In the rows, 128 means zero.
Each row is followed by its class.
175, 89, 88, 139, 132, 130, 120, 131, 112, 120, 89, 99, 119, 128, 152, 99, 124, 145, 130, 120, 136, 148, 130, 85, 140, 121, 116, 142, 113, 159, 109, 128	E
141, 111, 138, 135, 115, 111, 179, 142, 127, 123, 123, 123, 148, 115, 168, 136, 71, 56, 85, 161, 123, 173, 131, 116, 97, 138, 134, 153, 116, 64, 121, 189	S
157, 119, 147, 97, 149, 134, 139, 134, 178, 110, 113, 132, 147, 98, 171, 140, 77, 90, 102, 123, 118, 105, 160, 75, 129, 130, 113, 141, 76, 70, 118, 139	K
177, 121, 103, 157, 138, 135, 94, 140, 132, 136, 180, 129, 118, 112, 126, 130, 61, 156, 139, 107, 118, 103, 113, 104, 129, 190, 111, 76, 101, 56, 119, 155	Q
172, 117, 128, 127, 125, 138, 82, 136, 136, 129, 175, 124, 107, 113, 124, 112, 94, 139, 115, 94, 118, 127, 139, 109, 134, 161, 116, 94, 93, 112, 105, 121	A
163, 94, 108, 127, 126, 94, 144, 134, 145, 133, 74, 124, 127, 114, 154, 114, 108, 122, 117, 135, 137, 153, 142, 101, 141, 115, 112, 165, 114, 145, 119, 159	E
167, 96, 91, 121, 148, 106, 112, 154, 121, 180, 96, 133, 111, 114, 131, 103, 131, 130, 138, 141, 161, 139, 129, 121, 125, 111, 106, 161, 135, 160, 131, 142	R
145, 99, 91, 119, 151, 139, 120, 128, 124, 123, 108, 137, 130, 134, 113, 131, 124, 147, 135, 134, 132, 141, 144, 117, 154, 147, 98, 168, 117, 143, 114, 161	Y
103, 110, 124, 96, 107, 123, 94, 93, 130, 103, 113, 114, 117, 156, 154, 146, 126, 154, 143, 115, 102, 137, 139, 119, 176, 159, 137, 118, 123, 126, 106, 144	E
150, 123, 129, 116, 138, 118, 100, 138, 133, 163, 170, 157, 126, 117, 110, 150, 132, 174, 146, 135, 129, 83, 140, 131, 138, 171, 119, 125, 119, 75, 131, 149	M
162, 88, 83, 109, 142, 116, 119, 136, 115, 163, 87, 124, 100, 136, 136, 94, 157, 125, 151, 138, 150, 143, 145, 126, 160, 104, 110, 167, 130, 161, 118, 129	K
118, 132, 151, 112, 123, 89, 193, 127, 152, 144, 121, 141, 135, 115, 173, 152, 124, 97, 89, 169, 122, 163, 141, 134, 115, 141, 144, 163, 133, 79, 136, 196	H
182, 128, 89, 230, 106, 137, 87, 148, 152, 93, 133, 95, 113, 103, 165, 116, 132, 120, 138, 113, 144, 88, 88, 144, 146, 104, 126, 73, 108, 120, 144, 38	A
202, 77, 146, 91, 121, 105, 138, 124, 135, 83, 82, 121, 152, 115, 177, 158, 131, 152, 144, 144, 127, 99, 74, 98, 142, 146, 117, 155, 146, 45, 104, 125	F
104, 147, 103, 124, 135, 128, 92, 112, 113, 144, 111, 118, 88, 123, 98, 141, 142, 182, 163, 148, 122, 78, 125, 184, 176, 136, 141, 77, 117, 56, 95, 78	H
121, 138, 158, 125, 102, 102, 158, 151, 131, 157, 158, 119, 129, 102, 172, 150, 103, 55, 87, 144, 130, 168, 142, 138, 114, 152, 138, 133, 127, 50, 135, 139	A
183, 96, 150, 63, 112, 117, 154, 117, 121, 53, 98, 103, 167, 138, 183, 137, 143, 112, 150, 114, 122, 127, 77, 124, 141, 137, 116, 124, 160, 52, 81, 88	S
119, 101, 103, 135, 107, 132, 106, 85, 125, 101, 124, 129, 110, 149, 132, 137, 149, 150, 155, 128, 127, 112, 125, 122, 141, 145, 134, 115, 149, 124, 125, 112	F
146, 142, 92, 195, 115, 159, 90, 153, 128, 84, 138, 93, 123, 114, 167, 105, 163, 114, 134, 108, 149, 89, 61, 131, 137, 91, 114, 73, 143, 136, 136, 40	A
97, 135, 127, 110, 121, 99, 98, 107, 103, 144, 123, 132, 94, 106, 87, 164, 120, 187, 140, 156, 111, 87, 129, 187, 153, 150, 125, 91, 130, 25, 102, 101	M
150, 148, 82, 222, 107, 158, 77, 155, 155, 83, 137, 91, 116, 101, 173, 115, 158, 136, 133, 105, 150, 77, 83, 144, 141, 116, 113, 49, 116, 141, 146, 14	E
107, 96, 101, 126, 123, 150, 73, 106, 104, 119, 108, 111, 120, 128, 155, 150, 109, 170, 136, 125, 101, 110, 92, 133, 162, 166, 129, 82, 126, 117, 99, 152	Q
148, 142, 127, 115, 150, 146, 107, 146, 151, 114, 145, 139, 143, 101, 140, 120, 83, 127, 109, 108, 142, 92, 111, 87, 105, 139, 72, 98, 120, 74, 119, 127	F
182, 79, 76, 171, 128, 123, 135, 159, 135, 144, 75, 119, 143, 127, 134, 82, 80, 138, 138, 133, 152, 150, 93, 119, 124, 71, 106, 149, 130, 177, 103, 152	Y
127, 120, 148, 95, 150, 124, 139, 158, 150, 165, 105, 151, 144, 106, 177, 139, 87, 104, 109, 155, 139, 81, 110, 110, 109, 119, 93, 152, 136, 37, 122, 209	Z
188, 80, 105, 135, 139, 122, 137, 135, 138, 131, 94, 118, 110, 117, 141, 98, 122, 130, 125, 114, 146, 148, 143, 99, 117, 108, 93, 151, 126, 160, 110, 122	Z
159, 129, 77, 207, 126, 156, 98, 141, 144, 91, 144, 120, 141, 119, 133, 119, 153, 165, 152, 117, 145, 82, 73, 133, 138, 115, 113, 81, 140, 153, 141, 66	Y
224, 71, 164, 83, 115, 115, 129, 125, 109, 114, 124, 112, 141, 123, 161, 138, 151, 173, 129, 111, 127, 140, 93, 108, 122, 142, 106, 146, 157, 112, 89, 110	Z
56, 127, 96, 120, 108, 147, 94, 78, 105, 109, 118, 115, 104, 164, 119, 135, 156, 152, 170, 126, 114, 100, 107, 156, 175, 124, 143, 87, 156, 110, 119, 91	K
139, 119, 108, 154, 126, 128, 99, 150, 124, 164, 160, 146, 107, 123, 100, 115, 112, 162, 159, 129, 131, 85, 92, 163, 129, 154, 129, 105, 142, 76, 123, 156	C
92, 165, 97, 109, 135, 130, 90, 68, 104, 119, 146, 137, 101, 129, 79, 157, 165, 187, 174, 132, 123, 73, 134, 206, 171, 169, 122, 67, 121, 61, 103, 67	S
159, 99, 150, 137, 112, 99, 177, 160, 134, 163, 101, 131, 172, 115, 192, 149, 62, 76, 75, 162, 131, 195, 114, 107, 90, 128, 118, 170, 130, 107, 138, 206	H
147, 76, 81, 132, 125, 119, 157, 140, 122, 131, 49, 115, 122, 119, 142, 111, 130, 129, 138, 148, 152, 137, 104, 120, 136, 118, 116, 171, 130, 122, 111, 131	E
202, 73, 119, 114, 107, 130, 134, 120, 121, 68, 122, 101, 136, 121, 173, 119, 145, 142, 130, 117, 130, 143, 59, 102, 114, 140, 105, 120, 162, 102, 87, 95	S
165, 85, 93, 140, 125, 129, 137, 117, 131, 122, 83, 113, 115, 130, 165, 99, 122, 122, 131, 132, 133, 146, 129, 108, 112, 103, 129, 138, 105, 176, 126, 106	K
120, 124, 144, 157, 112, 122, 182, 201, 164, 147, 133, 122, 159, 98, 185, 126, 78, 44, 69, 147, 141, 178, 113, 102, 69, 104, 131, 146, 124, 114, 138, 162	M
102, 106, 121, 108, 120, 132, 95, 86, 135, 108, 109, 125, 126, 148, 150, 149, 120, 154, 149, 117, 107, 109, 104, 129, 172, 135, 133, 120, 133, 108, 108, 164	A
147, 96, 111, 116, 129, 114, 137, 132, 109, 126, 72, 136, 133, 122, 129, 104, 136, 106, 112, 145, 138, 151, 132, 108, 120, 88, 108, 168, 128, 197, 132, 114	K
109, 137, 144, 126, 114, 122, 171, 165, 138, 146, 137, 121, 126, 104, 167, 116, 118, 82, 99, 153, 139, 140, 93, 145, 92, 123, 136, 119, 138, 67, 140, 122	K
104, 106, 128, 134, 110, 142, 98, 103, 127, 97, 111, 105, 112, 141, 155, 142, 100, 153, 126, 127, 99, 122, 104, 112, 142, 128, 135, 99, 127, 116, 102, 138	Z
109, 114, 120, 105, 96, 125, 102, 103, 125, 85, 120, 93, 113, 142, 158, 108, 124, 124, 125, 99, 105, 152, 135, 129, 154, 138, 150, 74, 131, 143, 101, 82	R
138, 157, 66, 186, 117, 146, 95, 163, 132, 79, 140, 110, 128, 118, 137, 83, 172, 106, 146, 107, 155, 91, 69, 131, 139, 90, 125, 57, 148, 169, 140, 19	R
125, 127, 116, 117, 116, 131, 99, 141, 122, 131, 130, 131, 115, 116, 145, 148, 127, 134, 138, 144, 125, 81, 114, 145, 145, 174, 132, 103, 115, 41, 117, 117	E
88, 120, 85, 136, 116, 155, 104, 101, 113, 83, 129, 118, 123, 156, 105, 134, 137, 167, 162, 121, 114, 113, 94, 147, 170, 147, 130, 92, 152, 106, 102, 110	Y
167, 129, 155, 133, 115, 87, 182, 178, 132, 146, 136, 118, 145, 95, 191, 128, 76, 91, 88, 160, 131, 175, 75, 110, 68, 129, 116, 157, 144, 72, 134, 183	C
180, 77, 91, 159, 119, 114, 140, 145, 146, 150, 85, 122, 114, 123, 167, 108, 84, 107, 142, 158, 157, 137, 85, 131, 89, 86, 112, 157, 132, 109, 107, 156	S
191, 88, 140, 91, 122, 122, 134, 141, 115, 87, 103, 123, 167, 124, 173, 160, 138, 134, 128, 134, 124, 118, 55, 106, 135, 141, 105, 136, 170, 55, 96, 124	H
189, 79, 125, 108, 119, 130, 119, 135, 139, 89, 96, 116, 161, 130, 174, 144, 110, 134, 151, 116, 137, 126, 39, 132, 119, 125, 91, 124, 156, 88, 91, 111	S
126, 116, 162, 150, 107, 94, 173, 199, 150, 199, 151, 120, 135, 100, 170, 126, 60, 68, 88, 162, 144, 167, 119, 99, 70, 102, 135, 152, 151, 60, 138, 185	M
154, 89, 105, 122, 141, 114, 131, 127, 137, 176, 86, 140, 115, 122, 131, 117, 151, 155, 140, 147, 144, 118, 148, 136, 148, 120, 130, 155, 129, 146, 118, 152	H
151, 107, 135, 102, 158, 137, 108, 150, 144, 152, 146, 125, 114, 94, 154, 113, 93, 112, 102, 108, 129, 118, 127, 77, 108, 133, 101, 117, 126, 73, 107, 169	A
152, 131, 92, 202, 120, 150, 88, 189, 153, 80, 111, 106, 138, 106, 153, 108, 127, 121, 131, 116, 144, 83, 71, 132, 136, 91, 105, 75, 118, 144, 137, 38	M
81, 157, 131, 128, 142, 135, 100, 70, 118, 114, 108, 133, 106, 138, 76, 172, 151, 183, 159, 139, 113, 72, 176, 186, 173, 134, 141, 107, 107, 89, 125, 75	H
144, 155, 96, 204, 133, 136, 103, 153, 167, 103, 143, 107, 119, 100, 168, 109, 140, 153, 140, 117, 142, 75, 71, 126, 145, 112, 116, 69, 127, 140, 153, 93	Q
170, 82, 92, 147, 131, 114, 113, 160, 114, 157, 75, 135, 132, 118, 136, 100, 91, 118, 116, 140, 145, 144, 116, 96, 113, 95, 103, 161, 122, 172, 120, 171	E
97, 167, 119, 120, 122, 111, 91, 95, 114, 133, 132, 147, 96, 118, 85, 145, 136, 197, 154, 153, 127, 67, 108, 195, 143, 143, 127, 79, 121, 69, 116, 88	F
92, 172, 145, 94, 139, 90, 114, 73, 89, 97, 107, 131, 122, 117, 88, 161, 155, 212, 156, 149, 98, 71, 117, 180, 182, 158, 121, 104, 135, 62, 130, 100	C
107, 175, 125, 130, 143, 115, 77, 93, 98, 117, 158, 106, 74, 100, 79, 133, 159, 225, 152, 119, 114, 78, 117, 182, 160, 155, 104, 55, 141, 71, 119, 51	C
76, 167, 101, 122, 114, 132, 113, 87, 104, 117, 159, 118, 85, 137, 77, 136, 172, 200, 171, 141, 124, 95, 121, 199, 160, 150, 144, 78, 143, 75, 99, 55	Y
115, 120, 95, 113, 112, 132, 66, 85, 130, 104, 98, 137, 133, 137, 135, 163, 130, 161, 160, 124, 113, 92, 138, 148, 185, 172, 128, 81, 96, 132, 111, 82	F
103, 132, 119, 181, 102, 133, 175, 149, 126, 158, 166, 110, 97, 124, 151, 110, 131, 47, 93, 150, 140, 188, 154, 138, 72, 108, 167, 129, 129, 134, 155, 113	K
129, 130, 161, 135, 110, 111, 188, 152, 116, 121, 152, 119, 139, 112, 147, 129, 94, 89, 82, 157, 137, 158, 93, 109, 73, 118, 138, 166, 159, 54, 142, 168	R
57, 169, 146, 100, 124, 108, 115, 59, 99, 118, 139, 135, 92, 134, 76, 172, 161, 205, 156, 149, 99, 77, 145, 181, 172, 169, 144, 88, 133, 53, 125, 94	Z
153, 110, 97, 121, 134, 109, 128, 160, 122, 145, 113, 117, 105, 112, 144, 79, 147, 123, 124, 136, 155, 137, 104, 118, 126, 105, 113, 137, 155, 140, 125, 127	R
165, 111, 95, 155, 120, 116, 93, 140, 161, 186, 165, 141, 89, 117, 139, 133, 90, 151, 147, 128, 136, 113, 140, 137, 125, 172, 133, 106, 93, 80, 120, 163	E
139, 125, 95, 131, 126, 136, 101, 136, 142, 135, 162, 139, 101, 132, 132, 121, 150, 94, 151, 111, 138, 101, 143, 149, 158, 147, 133, 110, 123, 84, 117, 120	A
149, 143, 117, 130, 142, 139, 121, 106, 135, 81, 173, 144, 121, 150, 100, 118, 119, 142, 144, 103, 114, 112, 165, 103, 142, 176, 136, 108, 92, 110, 134, 138	F
123, 125, 162, 129, 106, 103, 180, 149, 102, 139, 117, 150, 162, 127, 164, 169, 105, 53, 81, 175, 125, 173, 123, 146, 76, 128, 133, 173, 139, 101, 149, 181	Z
172, 90, 98, 95, 134, 102, 104, 126, 116, 137, 85, 129, 116, 129, 134, 109, 128, 117, 135, 119, 143, 152, 170, 132, 153, 136, 98, 151, 119, 160, 121, 110	R
90, 170, 113, 106, 137, 121, 103, 51, 103, 114, 167, 121, 73, 128, 62, 140, 183, 216, 169, 126, 113, 92, 157, 197, 169, 178, 138, 64, 118, 77, 106, 59	S
162, 92, 163, 63, 126, 105, 151, 122, 127, 103, 101, 128, 147, 134, 172, 160, 137, 154, 141, 134, 121, 132, 60, 115, 115, 142, 104, 155, 172, 76, 106, 148	Z
91, 119, 80, 142, 115, 149, 98, 89, 117, 104, 145, 109, 105, 163, 118, 124, 155, 197, 175, 118, 115, 122, 93, 145, 164, 150, 143, 79, 156, 138, 108, 109	Y
195, 76, 153, 105, 115, 119, 126, 139, 133, 105, 114, 105, 126, 116, 171, 138, 136, 170, 134, 129, 127, 116, 51, 112, 116, 132, 114, 122, 178, 56, 94, 108	H
93, 129, 106, 124, 113, 132, 92, 92, 110, 107, 112, 105, 118, 139, 157, 134, 128, 184, 153, 126, 105, 104, 90, 154, 169, 154, 126, 84, 138, 105, 112, 127	C
111, 150, 73, 196, 136, 153, 83, 146, 166, 117, 120, 121, 124, 108, 144, 125, 140, 127, 154, 113, 156, 59, 66, 155, 167, 93, 104, 78, 130, 110, 138, 82	A
